Here is a tiny trained network, its code and every weight. The questions are about switching its units off for an input and a class, where a switched-off unit gives its printed mean instead of its output.

import numpy as np


def w(rows, s, z=0):
    codes = np.array(rows[::2]) - 128.0
    scale = np.full(codes.shape[1], s)
    scale[-1] = z or s
    return codes * scale


def norm(h):
    return h / np.sqrt((h * h).mean(-1, keepdims=True) + 1e-5)


def f(y):
    return y / 2 * (1 + np.tanh(0.7978845608 * (y + 0.044715 * y**3)))


def log_softmax(a):
    a = a - a.max(-1, keepdims=True)
    return a - np.log(np.exp(a).sum(-1, keepdims=True))


def net(x, mask):
    res = np.array(x, float).reshape(1, 8) / 4 @ E
    u = 0
    for l in range(2):
        y = f(norm(res) @ A[l][:, :-1].T + A[l][:, -1])
        res = res + np.where(mask[u : u + 5], y, B[l][:, -1]) @ B[l][:, :-1]
        u += 5
    return log_softmax(norm(res)[-1] @ U[:, :-1].T + U[:, -1])


A, B = {}, {}
E = w([
[90,135,133,79,87,80,33,94,174,168,175],'x0',
[60,99,140,117,89,254,119,78,155,85,93],'x1',
[143,128,166,187,53,208,125,146,161,154,108],'x2',
[110,72,88,139,157,173,83,112,149,53,15],'x3',
[172,202,80,41,116,126,87,181,43,156,120],'x4',
[95,150,124,80,160,118,89,131,170,121,77],'x5',
[236,147,6,124,149,171,107,147,99,93,176],'x6',
[55,118,216,156,178,231,107,127,142,159,83],'x7',
],0.0078)
A[0] = w([
[66,130,203,168,130,127,235,52,173,126,88,144],'L0N0',
[77,197,134,127,91,100,67,143,163,145,94,120],'L0N1',
[99,99,172,108,72,121,203,87,157,83,43,5],'L0N2',
[112,106,75,78,124,253,65,121,84,95,119,227],'L0N3',
[202,1,108,90,158,55,119,130,151,85,142,118],'L0N4',
],0.0065,0.0023)
B[0] = w([
[71,102,133,195,119,147,109,152,200,156,192,232],'L0N0',
[141,159,179,2,116,122,155,108,89,183,202,162],'L0N1',
[99,198,109,87,65,170,121,152,165,173,106,179],'L0N2',
[198,80,147,159,162,100,106,140,74,158,83,254],'L0N3',
[71,94,126,193,42,123,92,122,197,127,35,193],'L0N4',
],0.0087,0.0055)
A[1] = w([
[59,71,147,115,138,203,147,167,122,208,143,211],'L1N0',
[121,160,188,35,121,243,94,151,81,124,69,110],'L1N1',
[226,123,254,133,178,187,196,122,53,199,135,254],'L1N2',
[75,247,169,109,155,58,29,163,130,220,154,199],'L1N3',
[78,90,114,172,120,125,188,58,162,133,83,172],'L1N4',
],0.0073,0.0028)
B[1] = w([
[88,138,87,172,104,120,124,141,168,155,88,230],'L1N0',
[69,136,185,138,148,112,123,144,141,157,144,212],'L1N1',
[7,234,151,134,109,68,119,101,162,149,170,242],'L1N2',
[174,111,81,82,55,80,218,179,165,118,148,253],'L1N3',
[110,145,166,184,162,131,76,168,147,140,122,199],'L1N4',
],0.011,0.0063)
U = w([
[18,133,165,176,116,136,126,93,199,182,158,235],'0',
[223,110,65,86,181,145,95,115,72,79,89,4],'1',
[173,181,128,39,68,2,199,177,132,192,211,246],'2',
],0.0082,0.0035)

Each question gives the input, the list of numbers given to net, and the class t.
The units are the neurons (one row each of A and B). Each row of codes is followed by its name. A weight is (code - 128) times the scale printed after its matrix; where a second scale follows, it is the last column's (A, B and U).
mask holds one flag per neuron, layer by layer. A switched-off neuron (its flag False) gives its mean, the last column of its row in B, instead of its output. The means were averaged over made-up inputs and are rounded, as every weight is.
A unit's drop is (log p(t) with every unit on - log p(t) with that unit switched off) / (log p(t) with every unit on - log p(t) with every unit switched off).
The circuit of an input: a set's keep is (log p(t) with only the set's units on - log p(t) with every unit switched off) / (log p(t) with every unit on - log p(t) with every unit switched off). Starting from all 10 units, units are removed one at a time, each time the one whose removal leaves the highest keep (on an exact tie, the one counted first), for as long as the keep stays at least 0.8.
units of the circuit, in order: the units of the circuit, biggest drop first
most important unit: the unit with the biggest drop
k most important neurons: the k neurons with the biggest drops, biggest first
k most important neurons of layer l: the k neurons of layer l with the biggest drops, biggest first
drop of u: that unit's drop, to one decimal
input [1,4,1,2,6,3,4,-1], class 1: most important unit => L1N3
input [5,1,-3,7,-2,7,4,2], class 1: units of the circuit, in order => L1N2, L0N3
input [4,-7,-3,-2,-7,0,3,-5], class 0: 2 most important neurons of layer 0 => L0N4, L0N1
input [4,-1,0,4,2,6,-2,6], class 2: units of the circuit, in order => L1N3, L0N1
input [-7,-3,-6,4,2,5,3,-8], class 1: units of the circuit, in order => L1N3, L1N2
input [8,-1,-6,6,-4,-6,8,-3], class 1: 2 most important neurons => L1N2, L0N0
input [2,-7,-5,1,-4,-8,-2,0], class 0: 2 most important neurons => L0N4, L1N3
input [-6,3,3,-2,1,0,5,-6], class 1: 2 most important neurons of layer 1 => L1N3, L1N1
input [6,-7,-7,7,1,7,8,5], class 1: 2 most important neurons of layer 1 => L1N2, L1N1
input [5,-3,-4,-5,-7,7,-8,3], class 2: 3 most important neurons => L1N3, L0N1, L0N4
input [-7,-6,6,-1,1,8,5,-4], class 1: 2 most important neurons of layer 0 => L0N1, L0N3
input [0,-3,-6,7,-8,7,8,7], class 1: 2 most important neurons of layer 1 => L1N2, L1N1
input [-4,-1,2,1,-3,3,0,-8], class 0: 2 most important neurons of layer 1 => L1N3, L1N4
input [4,-6,-2,2,4,7,-8,6], class 2: most important neuron of layer 1 => L1N3
input [-7,-7,-6,3,-8,-7,1,-2], class 0: 2 most important neurons of layer 0 => L0N4, L0N3
input [-1,2,-5,-3,8,8,-7,7], class 2: drop of L1N3 => 0.7
input [5,1,-4,-5,-4,4,0,3], class 2: drop of L1N3 => 0.5
input [4,3,-8,3,2,8,-1,1], class 2: drop of L0N1 => 0.1
input [8,-7,1,-3,-4,7,2,5], class 2: drop of L1N1 => 0.0
